Here is a tiny trained network, its code and every weight. The questions are about switching its units off for an input and a target symbol, where a switched-off unit gives its printed mean instead of its output.

import numpy as np


def w(rows, s, z=0):
    codes = np.array(rows[::2]) - 128.0
    scale = np.full(codes.shape[1], s)
    scale[-1] = z or s
    return codes * scale


def norm(h):
    return h / np.sqrt((h * h).mean(-1, keepdims=True) + 1e-5)


def f(y):
    return y / 2 * (1 + np.tanh(0.7978845608 * (y + 0.044715 * y**3)))


def softmax(a):
    e = np.exp(a - a.max(-1, keepdims=True))
    return e / e.sum(-1, keepdims=True)


def log_softmax(a):
    a = a - a.max(-1, keepdims=True)
    return a - np.log(np.exp(a).sum(-1, keepdims=True))


def net(x, mask):
    ids = ['ΓΨβδεηλμπστω'.index(c) for c in x.split()]
    T = len(ids)
    res = E[ids] + P[:T]
    u = 0
    for l in range(2):
        q, k, v = (norm(res) @ M[l].T for M in (Q, K, V))
        z = softmax(np.where(np.tri(T) > 0, q @ k.T / 4**0.5, -1e9)) @ v
        res = res + np.where(mask[u], z, O[l][:, -1]) @ O[l][:, :-1]
        u += 1
        y = f(norm(res) @ A[l][:, :-1].T + A[l][:, -1])
        res = res + np.where(mask[u : u + 4], y, B[l][:, -1]) @ B[l][:, :-1]
        u += 4
    return log_softmax(norm(res)[-1] @ U[:, :-1].T + U[:, -1])


Q, K, V, O, A, B = {}, {}, {}, {}, {}, {}
E = w([
[98,40,194,190,22,173,177],'Γ',
[139,126,128,156,2,235,128],'Ψ',
[93,74,27,175,136,104,146],'β',
[184,82,63,189,171,65,159],'δ',
[126,101,86,194,208,74,166],'ε',
[153,180,63,107,168,87,120],'η',
[203,175,122,136,227,58,148],'λ',
[39,128,206,123,15,193,114],'μ',
[184,153,58,205,190,146,186],'π',
[197,225,67,136,192,157,152],'σ',
[138,142,29,164,166,128,157],'τ',
[114,78,70,144,163,40,125],'ω',
],0.0071)
P = w([
[129,163,84,88,93,84,234],'0',
[135,184,52,210,100,59,150],'1',
[132,132,122,55,161,126,192],'2',
[139,181,74,183,64,61,161],'3',
[126,123,117,73,183,155,145],'4',
[143,170,88,195,76,68,120],'5',
[133,121,127,95,193,164,108],'6',
[154,162,109,194,70,68,103],'7',
[135,121,147,121,183,169,65],'8',
[150,156,122,172,62,91,108],'9',
[174,86,116,150,113,191,8],'10',
[150,160,150,170,65,111,116],'11',
],0.011)
Q[0] = w([
[116,199,134,94,81,73,254],'L0H0',
[171,81,175,94,173,222,98],'L0H0',
[83,94,67,156,134,141,84],'L0H0',
[116,200,99,213,17,63,78],'L0H0',
],0.0087)
K[0] = w([
[117,161,78,94,56,34,235],'L0H0',
[145,80,115,82,216,167,63],'L0H0',
[172,136,186,151,126,136,108],'L0H0',
[123,163,113,254,69,80,83],'L0H0',
],0.0087)
V[0] = w([
[130,83,142,88,18,57,104],'L0H0',
[211,168,201,143,199,3,83],'L0H0',
[103,136,209,181,101,189,129],'L0H0',
[104,159,121,110,193,152,89],'L0H0',
],0.0038)
O[0] = w([
[197,158,19,122,42,71,80,80],'L0H0',
[238,114,226,7,163,83,118,103],'L0H0',
[168,151,150,221,167,61,92,4],'L0H0',
[106,4,79,73,144,177,83,64],'L0H0',
],0.0038,0.0017)
A[0] = w([
[88,56,196,108,27,187,155,61],'L0N0',
[161,164,18,155,179,169,123,150],'L0N1',
[152,187,130,83,254,126,155,104],'L0N2',
[100,228,110,116,232,63,108,253],'L0N3',
],0.0046,0.0053)
B[0] = w([
[161,107,75,239,154,7,28,125],'L0N0',
[244,98,160,131,171,43,112,205],'L0N1',
[73,127,43,116,102,72,214,157],'L0N2',
[31,185,179,252,26,79,15,253],'L0N3',
],0.004,0.0054)
Q[1] = w([
[143,203,71,199,79,103,220],'L1H0',
[120,173,91,155,177,160,32],'L1H0',
[46,118,169,10,186,202,237],'L1H0',
[201,36,161,56,183,211,110],'L1H0',
],0.011)
K[1] = w([
[112,108,160,106,2,108,124],'L1H0',
[95,24,147,143,162,155,110],'L1H0',
[114,156,14,65,195,30,233],'L1H0',
[69,162,74,76,252,52,74],'L1H0',
],0.01)
V[1] = w([
[188,208,55,100,191,79,56],'L1H0',
[34,241,199,87,122,163,85],'L1H0',
[62,86,194,163,165,22,145],'L1H0',
[255,184,159,197,207,151,219],'L1H0',
],0.0098)
O[1] = w([
[81,145,94,22,202,209,182,2],'L1H0',
[54,247,131,147,144,127,228,31],'L1H0',
[202,92,201,100,88,46,230,72],'L1H0',
[158,146,225,150,187,222,91,159],'L1H0',
],0.011,0.0009)
A[1] = w([
[143,109,112,106,207,78,94,177],'L1N0',
[52,45,141,147,46,192,140,40],'L1N1',
[80,162,89,214,127,173,22,3],'L1N2',
[5,172,159,161,74,100,108,90],'L1N3',
],0.011,0.0051)
B[1] = w([
[70,104,23,131,114,141,70,163],'L1N0',
[69,92,2,125,126,142,140,128],'L1N1',
[141,230,117,47,182,63,12,254],'L1N2',
[198,125,103,178,215,70,255,201],'L1N3',
],0.0091,0.0078)
U = w([
[159,115,228,238,31,84,63,92],'Γ',
[98,210,108,157,151,110,30,173],'Ψ',
[113,52,48,123,71,90,112,25],'β',
[222,61,167,40,117,140,69,66],'δ',
[206,93,239,94,140,50,190,101],'ε',
[48,199,73,29,85,124,214,54],'η',
[150,189,233,36,142,110,195,185],'λ',
[69,183,132,239,113,76,218,236],'μ',
[165,112,226,190,194,192,97,154],'π',
[55,206,175,188,197,221,172,218],'σ',
[91,76,37,118,173,182,135,108],'τ',
[145,104,82,7,57,44,169,2],'ω',
],0.011,0.0037)

Each question gives the input, a string of symbols that net reads in full, and the target symbol t.
The units are the heads (4 rows each of Q, K, V and O) and the neurons (one row each of A and B). Each row of codes is followed by its name. A weight is (code - 128) times the scale printed after its matrix; where a second scale follows, it is the last column's (O, A, B and U).
mask holds one flag per unit, layer by layer, with each layer's heads first. A switched-off unit (its flag False) gives its mean, the last column of its rows in O or B, instead of its output. The means were averaged over made-up inputs and are rounded, as every weight is.
A unit's drop is (log p(t) with every unit on - log p(t) with that unit switched off) / (log p(t) with every unit on - log p(t) with every unit switched off).
The circuit of an input: a set's keep is (log p(t) with only the set's units on - log p(t) with every unit switched off) / (log p(t) with every unit on - log p(t) with every unit switched off). Starting from all 10 units, units are removed one at a time, each time the one whose removal leaves the highest keep (on an exact tie, the one counted first), for as long as the keep stays at least 0.8.
circuit, biggest first: the units of the circuit, biggest drop first
k most important neurons: the k neurons with the biggest drops, biggest first
k most important neurons of layer l: the k neurons of layer l with the biggest drops, biggest first
input Γ σ η μ η Ψ ε Ψ δ, target ε: circuit, biggest first -> [L1H0, L0H0]
input π σ β, target π: circuit, biggest first -> [L1H0]
input β τ π, target β: 2 most important neurons of layer 1 -> [L1N2, L1N0]
input Γ ε λ λ Ψ τ μ τ, target μ: circuit, biggest first -> [L1H0, L0N3]
input τ τ ω β π τ τ σ τ, target τ: circuit, biggest first -> [L1H0, L0N2, L1N2, L0H0]
input η η σ β β π μ, target β: circuit, biggest first -> [L1H0, L0N3, L0N0, L0H0]
input δ Ψ Ψ ω Ψ π π π σ σ δ, target σ: circuit, biggest first -> [L1H0, L0N3]
input λ Ψ μ δ β σ, target μ: 2 most important neurons of layer 0 -> [L0N2, L0N0]
input δ π Ψ δ π π μ τ η Γ σ, target η: circuit, biggest first -> [L1H0, L0H0]
input η η μ, target η: circuit, biggest first -> [L1H0, L0N3, L0H0]
input τ Ψ δ, target τ: circuit, biggest first -> [L1N0, L1H0]
input ε σ λ δ σ, target λ: circuit, biggest first -> [L1H0, L0H0, L0N3]
input δ τ ε Ψ δ ε δ Ψ τ π Ψ, target τ: 2 most important neurons -> [L0N3, L1N1]
input η Ψ σ δ Γ Γ δ Ψ σ, target δ: circuit, biggest first -> [L1H0, L0H0]
input η σ π ω η τ σ μ π ω δ, target π: 2 most important neurons of layer 0 -> [L0N2, L0N3]
input π ω τ τ ε ε ε δ σ λ σ, target σ: circuit, biggest first -> [L1H0]
input Ψ τ σ Ψ β δ ε Ψ η σ Ψ Ψ, target Ψ: circuit, biggest first -> [L1H0, L1N2]
input Ψ ω τ Ψ π ε ω Ψ ω, target ω: 2 most important neurons of layer 0 -> [L0N2, L0N3]
input μ τ σ π Ψ Ψ σ ω δ Ψ π Ψ, target Ψ: 2 most important neurons -> [L0N3, L1N2]
input σ ε τ σ λ σ ε β λ Γ σ, target λ: 3 most important neurons of layer 0 -> [L0N3, L0N1, L0N2]
input σ β λ ε, target ε: most important neuron of layer 0 -> [L0N3]
input ε ε σ δ Ψ τ ε Ψ Ψ μ, target μ: 2 most important neurons -> [L1N3, L0N1]
input σ δ ω, target σ: 2 most important neurons -> [L1N2, L0N3]
input Ψ Ψ μ π η Ψ π σ ε, target π: 3 most important neurons -> [L0N3, L0N2, L1N2]
input Ψ π τ σ ε λ Ψ ε σ τ ε, target σ: 3 most important neurons of layer 0 -> [L0N3, L0N0, L0N1]
